Here is a tiny trained network, its code and every weight. The questions are about switching its units off for an input and a target symbol, where a switched-off unit gives its printed mean instead of its output.

import numpy as np


def w(rows, s, z=0):
    codes = np.array(rows[::2]) - 128.0
    scale = np.full(codes.shape[1], s)
    scale[-1] = z or s
    return codes * scale


def f(y):
    return np.maximum(y, 0)


def softmax(a):
    e = np.exp(a - a.max(-1, keepdims=True))
    return e / e.sum(-1, keepdims=True)


def log_softmax(a):
    a = a - a.max(-1, keepdims=True)
    return a - np.log(np.exp(a).sum(-1, keepdims=True))


def net(x, mask):
    ids = ['ΘΣΦΨαβγεζηλμξπω'.index(c) for c in x.split()]
    T = len(ids)
    res = E[ids] + P[:T]
    u = 0
    for l in range(2):
        q, k, v = (res @ M[l].T for M in (Q, K, V))
        z = softmax(np.where(np.tri(T) > 0, q @ k.T / 3**0.5, -1e9)) @ v
        res = res + np.where(mask[u], z, O[l][:, -1]) @ O[l][:, :-1]
        u += 1
        y = f(res @ A[l][:, :-1].T + A[l][:, -1])
        res = res + np.where(mask[u : u + 4], y, B[l][:, -1]) @ B[l][:, :-1]
        u += 4
    return log_softmax(res[-1] @ U[:, :-1].T + U[:, -1])


Q, K, V, O, A, B = {}, {}, {}, {}, {}, {}
E = w([
[106,125,126,97],'Θ',
[123,152,102,121],'Σ',
[94,190,161,152],'Φ',
[214,129,118,106],'Ψ',
[94,139,135,118],'α',
[212,104,86,111],'β',
[123,182,102,140],'γ',
[111,140,120,109],'ε',
[101,68,120,47],'ζ',
[8,82,119,134],'η',
[109,164,79,101],'λ',
[39,175,81,174],'μ',
[171,136,35,233],'ξ',
[207,60,75,124],'π',
[45,192,156,49],'ω',
],0.019)
P = w([
[216,183,254,169],'0',
[181,150,168,151],'1',
[150,137,134,144],'2',
[124,110,112,114],'3',
[108,98,81,105],'4',
[83,79,63,90],'5',
[80,69,52,87],'6',
[65,48,48,67],'7',
],0.0065)
Q[0] = w([
[166,112,105,153],'L0H0',
[125,140,7,65],'L0H0',
[35,2,112,117],'L0H0',
],0.0056)
K[0] = w([
[104,192,143,229],'L0H0',
[38,114,3,171],'L0H0',
[66,191,103,166],'L0H0',
],0.0071)
V[0] = w([
[153,164,109,15],'L0H0',
[115,155,195,79],'L0H0',
[112,254,113,76],'L0H0',
],0.0066)
O[0] = w([
[137,250,170,69,233],'L0H0',
[241,191,114,133,36],'L0H0',
[125,254,24,40,254],'L0H0',
],0.0073,0.00093)
A[0] = w([
[169,146,141,48,5],'L0N0',
[120,152,140,98,72],'L0N1',
[254,101,127,109,31],'L0N2',
[150,122,71,80,55],'L0N3',
],0.0095,0.003)
B[0] = w([
[61,203,171,138,243],'L0N0',
[115,255,69,70,176],'L0N1',
[106,167,66,78,255],'L0N2',
[95,83,158,114,241],'L0N3',
],0.0082,0.0034)
Q[1] = w([
[7,26,86,41],'L1H0',
[99,2,167,207],'L1H0',
[70,57,134,127],'L1H0',
],0.0073)
K[1] = w([
[40,59,46,157],'L1H0',
[210,109,177,210],'L1H0',
[254,182,56,107],'L1H0',
],0.009)
V[1] = w([
[187,79,110,103],'L1H0',
[78,99,134,73],'L1H0',
[6,83,107,182],'L1H0',
],0.013)
O[1] = w([
[183,35,75,35,3],'L1H0',
[237,176,254,210,194],'L1H0',
[132,197,96,176,151],'L1H0',
],0.0085,0.0049)
A[1] = w([
[125,18,212,197,254],'L1N0',
[152,92,2,89,172],'L1N1',
[26,154,161,136,45],'L1N2',
[71,124,64,195,105],'L1N3',
],0.0088,0.0078)
B[1] = w([
[247,178,76,124,177],'L1N0',
[113,94,199,171,254],'L1N1',
[116,51,105,172,197],'L1N2',
[123,193,139,147,208],'L1N3',
],0.012,0.0096)
U = w([
[106,154,132,86,147],'Θ',
[101,173,98,87,119],'Σ',
[116,182,254,153,75],'Φ',
[242,150,211,113,182],'Ψ',
[88,167,96,77,159],'α',
[213,49,160,169,150],'β',
[116,175,127,116,68],'γ',
[99,208,130,68,147],'ε',
[53,105,197,30,157],'ζ',
[98,88,119,188,82],'η',
[99,176,127,71,144],'λ',
[104,207,33,120,147],'μ',
[237,117,51,230,119],'ξ',
[170,68,226,139,104],'π',
[105,185,230,121,2],'ω',
],0.0082,0.0097)

Each question gives the input, a string of symbols that net reads in full, and the target symbol t.
The units are the heads (3 rows each of Q, K, V and O) and the neurons (one row each of A and B). Each row of codes is followed by its name. A weight is (code - 128) times the scale printed after its matrix; where a second scale follows, it is the last column's (O, A, B and U).
mask holds one flag per unit, layer by layer, with each layer's heads first. A switched-off unit (its flag False) gives its mean, the last column of its rows in O or B, instead of its output. The means were averaged over made-up inputs and are rounded, as every weight is.
A unit's drop is (log p(t) with every unit on - log p(t) with that unit switched off) / (log p(t) with every unit on - log p(t) with every unit switched off).
The circuit of an input: a set's keep is (log p(t) with only the set's units on - log p(t) with every unit switched off) / (log p(t) with every unit on - log p(t) with every unit switched off). Starting from all 10 units, units are removed one at a time, each time the one whose removal leaves the highest keep (on an exact tie, the one counted first), for as long as the keep stays at least 0.8.
circuit, biggest first: the units of the circuit, biggest drop first
unit that matters most: the unit with the biggest drop
k most important neurons: the k neurons with the biggest drops, biggest first
k most important neurons of layer l: the k neurons of layer l with the biggest drops, biggest first
input ζ ω Σ ξ Ψ α ξ, target η: circuit, biggest first	L1H0, L0H0, L1N1
input λ μ μ ζ Ψ Ψ ω, target Φ: 2 most important neurons	L0N1, L0N0
input ξ Ψ β Ψ ζ ζ β, target β: circuit, biggest first	L0H0, L1H0, L1N1, L0N0
input ζ Σ α ζ β ζ β, target Ψ: circuit, biggest first	L1H0, L1N2
input ξ ξ Ψ ζ μ λ α, target μ: circuit, biggest first	L1H0, L0H0
input Ψ β ζ Σ, target Ψ: circuit, biggest first	L1H0
input ζ ζ Θ, target Ψ: circuit, biggest first	L1H0, L1N0
input Σ μ ζ ω ζ ζ ξ η, target η: circuit, biggest first	L1H0, L1N1, L1N2
input Ψ Σ Ψ Ψ ω Ψ, target Φ: circuit, biggest first	L1H0, L0H0, L0N0
input ζ Ψ π Ψ ω ω Ψ β, target Φ: circuit, biggest first	L0H0, L1H0, L0N0
input ω ζ β, target Φ: circuit, biggest first	L0N0, L1H0, L0H0
input μ α α Σ Σ η η ζ, target ξ: circuit, biggest first	L0H0, L1H0, L1N1
input ζ Ψ ζ ξ γ γ μ, target μ: 2 most important neurons of layer 1	L1N3, L1N1
input ω β ζ, target Φ: 2 most important neurons	L0N0, L0N1
input β ζ γ β ξ π π β, target β: circuit, biggest first	L1H0, L1N1
input ζ ω ε, target Φ: circuit, biggest first	L1H0
input Ψ ω Φ ω ζ ζ ω ζ, target Φ: circuit, biggest first	L0H0, L1H0, L0N0
input ξ ζ η Ψ Σ ξ Ψ μ, target η: 2 most important neurons of layer 1	L1N1, L1N2
input Ψ Θ Ψ Ψ, target ζ: 2 most important neurons of layer 1	L1N0, L1N3
input μ λ ζ Ψ μ η, target μ: unit that matters most	L1N1
input γ ζ α ζ Φ ζ β, target Ψ: 2 most important neurons	L1N2, L0N3
input ζ ω Σ ζ Θ, target Ψ: 2 most important neurons of layer 1	L1N1, L1N3
input Ψ Σ ζ η Ψ Ψ ζ, target Ψ: 2 most important neurons of layer 1	L1N2, L1N0
input ζ ε ζ, target Ψ: 2 most important neurons of layer 1	L1N0, L1N2
input ζ ζ Φ, target Ψ: 2 most important neurons of layer 0	L0N0, L0N2
input α γ η, target ξ: 2 most important neurons of layer 1	L1N0, L1N2
input Σ β ξ η, target η: 2 most important neurons of layer 1	L1N1, L1N2
